Here is a tiny trained network, its code and every weight. The questions are about switching its units off for an input and a class, where a switched-off unit gives its printed mean instead of its output.

import numpy as np


def w(rows, s, z=0):
    codes = np.array(rows[::2]) - 128.0
    scale = np.full(codes.shape[1], s)
    scale[-1] = z or s
    return codes * scale


def f(y):
    return np.maximum(y, 0)


def log_softmax(a):
    a = a - a.max(-1, keepdims=True)
    return a - np.log(np.exp(a).sum(-1, keepdims=True))


def net(x, mask):
    res = np.array(x, float).reshape(1, 8) / 4 @ E
    y = f(res @ A[0][:, :-1].T + A[0][:, -1])
    res = res + np.where(mask, y, B[0][:, -1]) @ B[0][:, :-1]
    return log_softmax(res[-1] @ U[:, :-1].T + U[:, -1])


A, B = {}, {}
E = w([
[120,142,122,130,129,105,111,133,129,148,137,147],'x0',
[130,162,175,24,204,225,38,189,87,194,82,99],'x1',
[114,150,136,113,111,114,114,119,109,107,129,132],'x2',
[118,131,129,130,122,134,114,117,136,138,137,133],'x3',
[216,84,238,155,165,81,37,99,211,51,62,183],'x4',
[144,123,118,165,142,151,135,136,130,133,120,122],'x5',
[209,214,197,115,57,139,198,59,129,254,58,165],'x6',
[136,132,116,144,133,135,114,136,148,156,148,147],'x7',
],0.0069)
A[0] = w([
[182,95,228,140,150,107,28,73,225,75,63,139,57],'N0',
[143,106,89,227,31,60,191,71,183,75,169,165,173],'N1',
[128,102,118,193,61,65,171,83,165,103,155,149,123],'N2',
[221,91,249,134,183,73,61,82,215,69,50,194,68],'N3',
[200,179,203,110,56,146,223,52,127,238,32,202,80],'N4',
[66,60,56,131,216,119,65,150,137,23,184,112,102],'N5',
[139,182,163,150,86,102,142,59,129,207,83,154,92],'N6',
[183,174,140,43,187,177,56,163,119,155,126,90,145],'N7',
[104,139,166,102,178,177,22,184,74,183,76,104,133],'N8',
[49,22,94,150,165,132,54,217,133,66,197,107,89],'N9',
[241,192,188,116,58,135,189,68,89,226,81,165,77],'N10',
[184,75,227,149,136,94,97,104,130,106,92,145,2],'N11',
[87,44,57,128,195,115,42,192,121,16,206,110,99],'N12',
[48,183,30,91,110,171,235,145,51,200,197,73,29],'N13',
[208,215,191,112,36,154,215,45,156,235,35,185,81],'N14',
[155,132,182,56,191,187,51,172,81,177,90,123,148],'N15',
[135,129,139,43,198,186,2,158,80,203,69,102,167],'N16',
[138,176,172,15,187,213,58,212,140,169,68,118,174],'N17',
[140,91,62,194,81,16,181,77,179,105,131,144,174],'N18',
[133,72,118,172,77,43,196,98,139,100,172,177,134],'N19',
[146,121,85,231,36,65,192,58,199,75,180,146,156],'N20',
[175,116,203,148,182,92,56,101,238,40,29,218,77],'N21',
[116,114,124,131,166,87,82,162,169,98,132,154,65],'N22',
[36,182,14,93,81,195,238,142,28,202,190,71,35],'N23',
],0.0054,0.0016)
B[0] = w([
[180,198,148,176,73,69,134,107,221,191,206,32,233],'N0',
[155,165,99,56,207,214,232,52,159,48,57,194,241],'N1',
[161,182,64,52,215,153,193,61,176,79,63,181,204],'N2',
[227,218,124,194,38,24,87,105,199,206,200,30,255],'N3',
[24,47,207,174,112,199,43,228,19,141,145,168,234],'N4',
[39,45,220,155,125,180,22,228,20,138,113,169,238],'N5',
[67,23,168,122,111,140,103,148,88,103,127,174,184],'N6',
[125,168,78,64,222,141,183,61,166,64,82,181,197],'N7',
[157,170,64,121,204,164,221,64,175,76,77,192,203],'N8',
[55,54,179,183,142,191,62,205,41,140,106,175,233],'N9',
[33,40,209,146,85,200,50,202,35,129,154,187,220],'N10',
[197,133,118,161,78,75,125,116,153,182,196,70,187],'N11',
[7,24,229,188,71,200,60,216,48,193,107,168,249],'N12',
[233,187,98,238,47,43,127,99,210,228,228,2,237],'N13',
[15,16,221,163,136,176,56,238,36,140,121,193,240],'N14',
[178,193,77,72,216,129,189,37,150,77,50,205,209],'N15',
[138,191,68,63,202,184,187,56,164,64,32,209,223],'N16',
[160,195,54,70,204,195,200,32,168,58,50,195,226],'N17',
[153,168,78,80,213,182,214,83,125,34,66,175,226],'N18',
[141,148,91,57,206,200,176,45,143,70,120,176,210],'N19',
[133,192,40,47,204,202,191,56,161,26,30,198,240],'N20',
[230,148,142,202,41,72,79,112,201,229,201,3,248],'N21',
[105,94,174,151,94,128,127,169,91,155,182,119,167],'N22',
[243,250,107,236,27,39,113,116,223,239,242,25,253],'N23',
],0.0051,0.0091)
U = w([
[154,214,9,43,240,228,241,21,206,19,18,231,190],'0',
[3,14,200,191,93,218,34,248,34,145,125,193,169],'1',
[233,224,65,238,20,38,134,81,254,234,239,2,5],'2',
],0.005,0.0013)

Each question gives the input, the list of numbers given to net, and the class t.
The units are the neurons (one row each of A and B). Each row of codes is followed by its name. A weight is (code - 128) times the scale printed after its matrix; where a second scale follows, it is the last column's (A, B and U).
mask holds one flag per neuron, in row order. A switched-off neuron (its flag False) gives its mean, the last column of its row in B, instead of its output. The means were averaged over made-up inputs and are rounded, as every weight is.
A unit's drop is (log p(t) with every unit on - log p(t) with that unit switched off) / (log p(t) with every unit on - log p(t) with every unit switched off).
most important unit: the unit with the biggest drop
top k neurons: the k neurons with the biggest drops, biggest first
drop when u is switched off: that unit's drop, to one decimal
input [1,-5,5,-8,8,1,8,1], class 1: top 3 neurons	[N14, N4, N10]
input [-5,2,1,1,-6,0,5,-5], class 2: top 2 neurons	[N23, N13]
input [1,7,7,-4,-6,8,8,7], class 1: top 2 neurons	[N14, N4]
input [-2,4,8,7,7,8,5,-2], class 2: most important unit	N3
input [-2,-2,5,-4,-6,2,6,2], class 1: top 3 neurons	[N14, N4, N10]
input [0,0,8,7,7,-2,6,7], class 2: top 2 neurons	[N3, N21]
input [3,-6,-8,-1,8,4,-1,-6], class 2: top 3 neurons	[N21, N3, N0]
input [-6,6,-5,-1,-7,-1,7,0], class 1: top 4 neurons	[N14, N4, N10, N3]
input [-4,8,5,2,-4,4,-8,8], class 0: top 3 neurons	[N16, N17, N8]
input [6,-1,-2,7,3,-3,3,-5], class 1: top 3 neurons	[N23, N13, N14]
input [-3,-8,0,-7,-5,-7,7,3], class 0: top 2 neurons	[N20, N1]
input [-2,-5,-5,-8,-6,5,-4,-8], class 2: top 2 neurons	[N23, N13]
input [-2,-4,8,8,6,-7,-7,2], class 1: top 2 neurons	[N12, N5]
input [8,-3,-5,6,0,6,-4,-8], class 1: most important unit	N17
input [-1,-5,4,-1,-7,-8,-5,4], class 2: drop when N13 is switched off	1.5
input [-7,-1,8,4,6,-5,5,2], class 2: drop when N9 is switched off	0.2
input [-3,-2,4,-2,3,4,-2,1], class 2: drop when N4 is switched off	0.2
